Each new row is followed by what is left of it after taking away its nearest point in the smallest flat space through zero that holds the rows named last above it.
(in the rows, 128 means zero)
Dadi (3 x 24):
[[143  93 111 134 139 132 122 126 126 126 124 113 123 143 124  79 142 145
  130 132 112 113 153 115]
 [106 128 163 109 108 132  87 129 150 133 191 162  44 116 135 162 154 127
   92 123 108 144 144 152]
 [138 135 129 149 130 128 113 174 132 135 129 135 113 127 115 123  95 144
  107  72 144 137 129 118]]
New rows:
[104 130 115 145 125  94 149  81 111 150 141 134 147 141 124 123 105 127
 126 168 141 127 161  95] : [104 134 121 150 122  94 138  98 116 153 151 142 130 138 121 128  97 132
 113 147 144 133 163  95]
[ 93 168 145 101 123 156 139 121 110 119 146 137 127 109 126 169 131 127
 119 155  98 105 102 132] : [111 148 129 117 134 158 134 140 107 120 135 125 129 120 117 130 121 145
 116 133  98  97 116 115]
Sase, 4 rows:
[[131  94 133  86 128 177 141 149  94 111 106 142 137 126 122 113 127 137
  132 128 132 117 119 125]
 [106 104 116  94 173 151 103 168 155  86 120 181  63 148 139 110  93 160
  165 177 169 161  80 159]
 [117 111 148  85 103 182 129 156  86 130 126 125 139 120 123 116 143 100
  136 141 117 112 120 113]
 [128  77 130  71 104 207 118 166 110 103 112 169  98 135 118 110 130  96
  171 158 148 138 111 132]]
New rows:
[146 149 133 178 130  94 107 105 157 167 160 133 121 103 132 128 123 104
 139 104 141 141 165 113] : [136 126 142 135 147 134 116 133 124 149 143 143 127 101 133 111 115 127
 138 112 144 130 144 112]
[109 158 114 152 104  95 138 119 165 184 173  98 140 121 132 170 162 111
 117 122  73 127 135 108] : [118 113 103 114 126 135 148 138 154 149 141 135 127 129 128 153 144 144
 130 125  97 132 119 121]
[108  98 128 103 120 164  97 143 110 111 101 136 109 125 105 105 118 145
 126 121 120 109  93 121] : [115 119 123 137 113 129  94 120 131 126 113 123 112 125 106 118 123 136
 119 110 114 113 109 120]
boz, 2 rows:
[[120 145 106 139 114 114 145 191  87 101 129 142  86 118  72 133 151  76
  162 128 132 166 150 166]
 [114  75 149 120 157 142 105  75 123 158 150  96 158 122 198 134 102 169
  121 111 139 133 158 137]]
New rows:
[117 100 127 123 167 124 146 117 128 133 163 125 128 118 137 137 128 162
 148 114 132 141 174 167] : [131 130 122 124 153 121 155 126 151 124 147 141 126 127 113 130 136 157
 137 126 122 120 142 143]
[ 87 102  84 128 115 104 143 157 108 143 166  74  75 141 140 125 132 133
 111 126 144 120 175 106] : [ 96 117  85 126 109 104 145 151 128 143 156  81  81 148 136 120 133 139
  99 133 138 101 153  85]
[120 155 151 120 133 136 169 144 103 110 136 149 101  79 119 105 137 126
 120 112  78 122 131 130] : [119 145 157 117 139 140 163 127 108 118 139 142 112  79 138 105 130 140
 114 109  79 117 132 126]
sim:
[[149 125 153 128 103  98 142 152 100 159 151 125 121 127 106 140 136 122
  134 100 160 114 136 125]
 [156 138 168 128  95  76 150 189  80 179 144 126  94 148  91 134 129  77
  135  78 162  81 135 130]]
New rows:
[100  92  92 154 126 152 118  83 152 123 146 119 118  86 144 128 148 191
 136 116 116 161 131 129] : [105 107 105 154 121 131 125 122 133 141 134 121  88 110 130 119 139 140
 136  95 113 125 129 135]
[140 126 134 122  99  82 136 169 117 146 130 126 113 160  79 115 111  88
 147  93 117  93 123 141] : [129 114 114 122 112 110 125 128 142 120 132 126 141 139  98 119 116 134
 145 120 109 129 122 137]
[105  89 177 130 121 162 110  82 134 105  52 104 165 127 154 144 118 115
 125 176 104 137 150 134] : [120  89 196 130 103 138 121 104 112 129  67 102 156 130 137 151 122 104
 129 153 126 122 155 133]
nulek:
[[149 120  65 132 125 125 149 112  87 101 111  90 127 165 164 136  92  85
   75  94 159  83 131 107]
 [126 117 109 105 121 131 123 109  84 111 134 117 118 131 144 128 135  78
  142 104 107 179 162 147]
 [164 141 124 128 136 161 141 156 155 131 119 111 136 154 140 133  95 182
   86 144 121  36  64  94]
 [ 99 129 123 177 135  78 142 121 156 137 119 142 136 118 108 127 132 131
  112 134 214 111 139 111]]
New rows:
[ 97 137 128 161 155 137 120 135 128 135 125 139 149 111 108 130 138 129
 146 149 127 164  84 152] : [109 134 110 160 150 140 123 130 112 127 116 127 150 123 120 133 122 116
 129 136 122 144  84 150]
[165 172 114  74 115 145 118 158 155 117 128 142 113 152 107 136 140 147
 117 156 160  91 135 118] : [157 165 113  80 104 129 109 144 140 117 122 148 113 143 103 136 143 123
 128 144 154 111 163 136]
[152 126 100 141 139 123 116 133 135 166 105 123 124 137 156 145 105 136
 102 126 121  93  79 136] : [133 124 108 134 144 116 114 128 132 165 119 131 118 125 150 141 128 123
 126 128 128 143  98 145]
Gokur:
[[108 138 169 162 123 142 153 190 108 105 207 177 114  94 137 100  91 152
  146 118 143 124  65 103]
 [114  96 147 139 140 130 135 186 116  89 164 167 116 129 129 122 123 144
  143 143 136 107 106  51]
 [110 144 138 141 134 130 131 159 130 109 170 147 119 139 127 116  92 140
  141 140 131 121  85 105]
 [ 87 132 177 147 128 138 140 180 146 134 164 211 107  81 164 150  89 147
  129 131 121  93 118 121]
 [107 153 148 146 114 127 160 136 124 125 178 146 110 121 113  94  96 130
  132 145 154 106  88 105]]
New rows:
[138 121 145 111 150 112 149 127 124  99 118 131 108 178 115 123  85  70
 116 152  99 134 121 140] : [146 108 158 117 142 119 158 133 110 104 119 141 110 147 123 122 101  73
 114 132 102 140 130 150]
[148 127 128 117 105 109 156  89  99 133 127 110 145  84 112  99 168 120
 127 128 132 114 131  78] : [133 147 125 116 125 113 124 112 125 130 129 125 148 101 136 129 131 133
 135 129 101 122 116 103]
sanu (3 x 24):
[[132 139 117 124 127  85  88 162 157 106 134 121 154  77 155 117  77 107
  164 140 127 101 133 141]
 [132 150  93 121  99  71  81 167 141 148 152 101 179  88 175 112 133  72
  151 129 108 102 131 174]
 [126 149 106 148 127 120  93 137 138  84 156  95 195  88 179  87  97  93
  176 132 112 134 157 153]]
New rows:
[120 102 130 127 141 118 136 159 130 112 128  93 117 148 151 122  71  74
 133 108 133 146 140 129] : [120  98 132 123 137 122 146 155 123 128 125  97 105 162 141 130  90  78
 119 105 134 148 134 127]
[123 112 133 135 122 131 176  90  98 124 143 116  84 144 104 119  92 156
 131 112 140  94 144  87] : [124 122 116 133 107 109 158 104 100 137 155 102 108 131 125 112 103 130
 138 110 129  85 145 109]
[146 129 159 150 132 162 100 129 154 133  99 163 140  96  82 138 127 151
 115  92 146 171 160 109] : [147 135 147 146 119 145  89 139 153 150 107 154 154  91  95 136 142 132
 115  90 138 164 159 126]
Kebi:
[[119 104 130 165 111 141 124  97 141 138 138 133 127 121 126 117 117 139
   91 144 138 160 150 151]
 [111 143 149 156  77 128 152  94 130 146 102 194  85 131 116 141  93 141
  123 156 125 197  95 179]
 [140 119 118 126 153 115 125 134 131 114 136  79 152 137 143 112 143 124
  118 114 141  96 145 109]
 [134 133 141 186  91  83 199  92 137 124 125 132 115 162 161 137  86 129
   69 172 149 169 116 191]]
New rows:
[113 146 112 141 179 167  85 116 136 119 144 118 127 120 115 122 177 152
 146  94 129  82 131  94] : [115 158 121 162 155 145 129 109 135 120 144 140 114 135 130 143 150 148
 125 124 129 104 115 129]
[141 120 108 130 136 110 175 128 127 104 154  94 148 132 166 139 154 103
 121 142 115  66 149  93] : [122 122 119 136 111 132 150  99 131 120 124 133 119 120 138 126 149 122
 139 135 115 113 132 106]
biz (5 x 24):
[[102 153 120 136 132  88 117  92 130 118 108  60 107 179  88 122 157  89
  165 113 122 138 133 162]
 [139 110 132 146  97 133 150 111 110 147 146 119 122 125 160 159 167 151
  190 147 120 170 175  93]
 [137 175 130 152  73 130 116 128 160  50 119 143 141  77 169 142  79 117
   83 151 119 164 139 113]
 [160 151  98 125 138 111 155 155  75 170 143 113  85  96 123 170  91 119
  109  95 121 125 104 187]
 [121  90 121 140 158 148 108 105 126 128 131 128 142 131 129 118 169 126
  135 132 156 112  91 182]]
New rows:
[150  62 140  99 130 176 165 171 116 163 125 151 157 104 106 105 126 192
 123 135 126 101 120 131] : [137 108 133 119 102 144 153 143 130 117 106 102 144 116  98 113 123 156
 132 134 115 131 132 151]
[148 161  78 111  96 114 150  92  94 177 133 130 101 151 104 135 139  94
 171 120  94 189 117 147] : [140 143  92 104 105 141 130 100 126 151 128 172 135 141 113 105 130 105
 135 135 108 167 100 129]
[139  89 134 150 125 139 131 163 143 143 107 133 132 135 113 149 144 136
 119 169  99 110 144 105] : [138 103 126 156 125 130 126 157 141 132 102 118 124 133 108 154 139 121
 112 163 100 113 134 131]
zoge:
[[140  69 185 122  85 146  87 126 151 128 126 152  98 145 117  72 172 129
  124 129  69 176 191  85]
 [135 146 115 123 120 112 106 121  95 127 178 138 111 132 125 134 113 176
  114 110 132 133 118 100]
 [127 121 134 126 144 102 134 138 148 121  99 166 120 144 127 156 128 110
  116 130 102 111 133 118]
 [133 131 118 119 150  80 119 129 120 124 137 162  98 146 144 169 108 163
  102 107  95 115 118  91]
 [133 132 106 119 141 114 122 114  98 140 156  89 110 119 168 132 106 192
  123 104 122 139 108 112]]
New rows:
[124 129 166 142 131 180  89 101 173 132 189  97 114  98 134 126 124 121
  90 100  80 160 119 100] : [125 167 137 129 133 156 117 122 155 136 130 127 155 100 127 139 127 137
  96 136  96 137 121 120]
[111 162 135  89 136 147 126 161  96 140  48 113 128 133 100 115 122 163
 192 154 154 104 137 161] : [109 139 156 101 145 147 102 148 114 129 101 117  85 142  98 132 110 143
 175 119 135 107 128 134]
[149 149 144 124 166 104 117 154 114 130 133 106 139  95 105 172 144 154
 145 124 116 130 104 178] : [151 134 161 125 153 112 105 154 122 128 137 115 132 100  96 157 156 146
 144 125 104 141 120 168]
Guz:
[[ 80 125  86 125 143 143 120 189 150 106 109 113 120 114 117 127 181 120
  106 143  96  96 144 119]
 [119  35 109 124 126 150  89 178 166 124 116 128  97  98  46 116 162 149
   63 144 123 119 128 123]]
New rows:
[111  96 124 131 115 168 112 176 111 143 116 105 145  89 112 138 136 137
 164 158  79  99 120 134] : [130 107 142 133 110 160 119 148  99 152 124 111 151  97 124 140 113 138
 179 151  92 112 114 138]
[149  99 189 121 125 118 148 119 108 145 150 168 116 138 138 105  70 143
  94 108 150 153 122 113] : [111 122 159 120 138 125 152 157 116 127 137 155 118 134 151 107 106 130
  93 116 124 128 136 107]
mor, 5 rows:
[[126 146 149 122 138 130 149 117 136 130  95 115 153 120 123 131 142 176
  138 145 129 147 132 122]
 [126 141 150 141 166 132 159 107 127 142 114 115 145 122 163 150 151 207
  114 139 144 129 128 104]
 [127 127 135 139 144 141 163 108 133 130 133 118 150 120 146 146 136 190
  121 135 152 109 125 110]
 [146 150 165 148 151 113 134 120 126 145  89 101 153 126 184 135 174 197
  118 158 130 152 122 121]
 [157 151 132 163 127 121 136 132 139 137  88 116 153 130 165 137 146 188
  107 151 180 119 103 136]]
New rows:
[150 145 151 137 124 104  88 128 116 128 125 110 116 137 166 143 159 118
 137 144  84 148 133 126] : [137 145 127 132 120 126 117 121 129 118 131 126 120 132 125 153 126 131
 138 131 120 121 131 121]
[157 109 112 135 131 116 137 119 111 140  96 131 126  86 166 142 118 120
 136 113 160  98  98 140] : [142 108 123 114 137 118 140 113 109 138  96 129 125  82 147 137 119 112
 152 111 131 117 113 134]
terum:
[[ 93 102 115 118 132 143 139  84 153 111  91 129 146 111 108 141  90 121
  151 130 126 151 125 114]
 [120 167  92  95 134 178 156 154  97 107 103 123 124 143 173  92  96 139
  175 110 126  94 111 131]]
New rows:
[151 130 160 181 157 111 109 137 163 158 172 161 124 133 122 151 159 105
  90 176 134 141 134  86] : [132 145 131 155 163 150 132 137 152 137 140 158 129 136 144 132 122 110
 131 165 132 128 121  82]
[104 114  84 114 140 182 137 124 159  93  67 144 118 102 163 147  80 144
 181 134 132 129 117  98] : [140 116 116 141 133 141 112 150 153 120 115 146 104 109 156 155 132 144
 134 142 135 127 129 109]
[162 132  96  97 103 125 120 160 104 136 113 123  90 144 169 100 130 168
 164 109 100  96 103 157] : [149  97 110 111 102 104 109 123 134 140 109 126 101 127 133 127 130 158
 148 120 100 127 111 148]
Gez:
[[129 172 101  71 126 119 116 108 124 119 156 148  99  93 138  93 125 118
  157 156 118 156 166  85]
 [154 134  78 118 140 161 154 117 137  89 152 157 148 155 121 111 118 125
   83 120  72  75 137 183]
 [141 140 115 107 143 109 134 126 146 127 125 134 139 160 123 124 135 128
  159 137 100 122 176 137]
 [153 151  80  98 176 142 161 134 128 175 144 174 104 129 116 114 141 138
  174 156  54  95 174 164]
 [107 170 100 127 163 144 149 117 132 190 144 151 101 101  91  93 162 137
  132 187  81 101 124 172]]
New rows:
[157 110 142 148 167 145 129 127 100 170 123 141 129 157 123 149 134 147
 168 100 106 108 159 186] : [134 135 145 134 136 140 104 101 101 131 139 127 128 131 126 121 129 133
 135 111 137 134 144 153]
[132 145 119 159 119 139 100 123  70 102 200  93 106 129 114 131 124 119
  68  84 167 126 112 123] : [138 151 119 151 143 117 108 132  83 136 187  96 106 152 104 137 140 126
 118 100 145 125 152 132]
[130 152  94 162 131 134 160  66 167 144 155 123  94 120 150 140 143 121
  94 113 124 182  96 129] : [142 141  99 160 136 122 162  75 171 145 144 121 102 141 155 155 141 123
 117 102 121 183 117 127]
bis (3 x 24):
[[109 172 141 133 140 144 138 113  96  71 111 113 152 111 165 108 141  82
  174 135 107 151 139 112]
 [122 167 132 125 143 135 135 101 104  82 120 123 145 125 154 116 132  90
  178 133 113 114 130 120]
 [122 135 106 131 154 106 120 104 102 111 128 122 138 116 155 119 151  85
  172 122 124  87 128 128]]
New rows:
[123 142 109 130 111 134 127  97 110  62 142 143 142 112 167 131 160  74
 175 130 134 142  86 133] : [134 114 111 128  94 134 124 117 136 100 150 152 126 123 138 144 146 114
 132 128 147 150  81 141]
[139 156 165  98 137 105 144 122 116 127 152 131 106 171 150 138 123 106
 157 125 122 122 104 113] : [132 134 161 107 133  99 138 141 118 146 151 125 103 159 149 137 135 112
 134 121 127 144 109 113]
[160 139 110 128 119 102 155 174 151 174 165 120 136 150  78 135 126 118
 109 146 115 150 122 107] : [155 155 108 129 130 101 156 161 136 152 161 115 145 144  95 128 134  94
 136 147 108 142 124 103]
Boge (2 x 24):
[[130 119 119 126 113 134 132 145 194 102 139 161 218 137 144  97 119 201
  171 144 132 105 155 137]
 [133 123 167 145 119 114 101 137 158 113 130 170 128 135 127  98 152 123
  123 148 107 170  94 141]]
New rows:
[112 100 131  89 103 137  79 114 113 153 129 160 126  97  74 139 172 104
  79 177 105 141 117  96] : [110 100 112  81 102 145  92 115 119 152 131 152 152  97  79 143 159 127
  94 173 115 116 139  93]
[139 104 176 135 110 128  92 142 157  82 137 137 130 131 174 114 111 127
 151 113  79 165 106 122] : [135 108 149 123 118 137 111 134 129  95 134 104 121 125 173 138  95 123
 150  97  93 138 127 112]
todi, 4 rows:
[[120 141 133  99 136 157 143 149 169 137 169 136 154 167 151 137 158 101
  151  77 113 105 143 123]
 [132 119 133  90 142 162 129 150 161 129 142  98 130 157 138 133 115 123
  137 111 126 111 142 128]
 [129  90 140  79 151 185 141 152 190 129 171  91 143 206 143 127 105 133
  130 114 153  86 171 131]
 [122 115 134 114 134 150 141 141 162 139 171 126 152 174 142 116 152 109
  149 110 128 110 149 119]]
New rows:
[139 175 143 112 128 120 145 115 159 100 147  91  95 121 118 144 118 150
 122 144 130 117  66 118] : [134 166 144 127 124 113 152 109 160 106 164 104 107 134 119 131 136 145
 127 150 136 116  73 113]
[107 165 131 130 117 108 113 149 131  91  87 131 116 121  98 145 127  88
 118  93 102 112 146 175] : [107 133 134 142 117 107 115 145 135  98 104 119 122 144  93 117 130  89
 125 123 117 112 159 167]
Rotev:
[[133  96  99 144 149  90 162 150 155 174 136 131  94 152 183 157 115 143
  138 148 134  93  74 116]
 [129  96  86 122 144  81 171 148 162 172 142 121 101 127 158 158 106 146
  135 146 100  84  85 125]
 [145  86 100 148 126  89 157 141 159 167 133 147  90 175 164 173 109 159
  121 148 130 109  56 107]
 [112 115  81 114 137  85 162 149 164 173 148 126 122  96 128 157  83 141
  148 146  62  90 131 133]]
New rows:
[155 123 125 150 121 142 104 115 125 117 103 114 128 169  97 134 162 111
  96 157 147 138 136 147] : [143 124 109 147 135 128 116 128 136 138 111 109 128 149 108 138 147 108
 114 165 127 119 148 152]
[102 143 115 147 151 133  96 170 114 105 133 126 146 103 123 118 165 118
 153 103 143 112 130 146] : [112 128 106 148 133 122 101 166 126 108 134 139 138 121 110 139 153 136
 140 107 130 117 107 138]
[118 146 129 123 116 111 112 115 105 118 125 155 139  92 105 105 115 107
 128 114 133 151 193 154] : [132 120 118 126 121  92 132 119 116 130 125 152 115 117 130 119 122 120
 117 120 148 135 144 146]
Monus:
[[146  86 103 130 128 116 125 146 144 137 131  72 130 112 127 125  93 129
  153 181 119 132 112 115]
 [127 140  82  78 134  64 118 108 171 104 140 172 129 123 132 131 150  99
  160 111 129 135 107 112]
 [119 140 144 123 177 150 134 154 138 184 158 138 175 136 116 131 128 168
  116 162 152  84 172 140]
 [147  82 121 146 153 108 131 157 118 135 185 127 132 107 121  94  94 128
  184 181 126 130  94 117]
 [108 177 141 143 157  82 162  87 135 179 119 144 166 115 143 121 123  97
  103 119 126 114 176 153]]
New rows:
[126 191 111 121 139 104 127 118 155 135 149 194 164 121 156 102 155 138
 157 113 156 140 131 127] : [138 161 117 144 112 140 123 132 140 130 121 129 146 120 156 109 131 150
 145 133 145 151 124 124]
[146 121  96  97 136 142 101 157 137 142 122 102 115  90 113 164 153 133
 127 123 140 118  74 128] : [138 139 120 125 144 133 120 141 115 157 126 117 121  83 119 149 147 118
 118 112 136 119  86 143]
[114 164 111 150 182 149 115 119 146 114 128 128 135 134 116 163  94 144
 146 121 118  97 136 155] : [118 156 109 156 169 145 114 115 139  98 125 124 121 130 118 158  90 134
 153 116 111 110 120 151]
gufes (2 x 24):
[[107 121 119  75 151 120 121 126 133 103 117 146 114 119 141 118 134 119
   90 118 126 144 128 122]
 [102 130 112  63 142 118 132 128 123 119 143 145 120 139 142 119 111 132
  111 127 136 136 128 132]]
New rows:
[159 135 150 187  99 132 135 123 142 142 110 113 152 148 121 135 142 110
 155 145 134 115 149 132] : [134 133 136 123 118 122 134 122 141 125 114 132 141 151 136 125 134 108
 127 140 138 127 149 132]
[117 108 129 207  98 132  82 139  80 139 118 147 168 122 104 144 134 135
 140 100 112 116  99 112] : [ 93 109 115 148 112 123  85 139  76 129 129 163 160 130 117 135 121 137
 122  98 118 124  99 115]
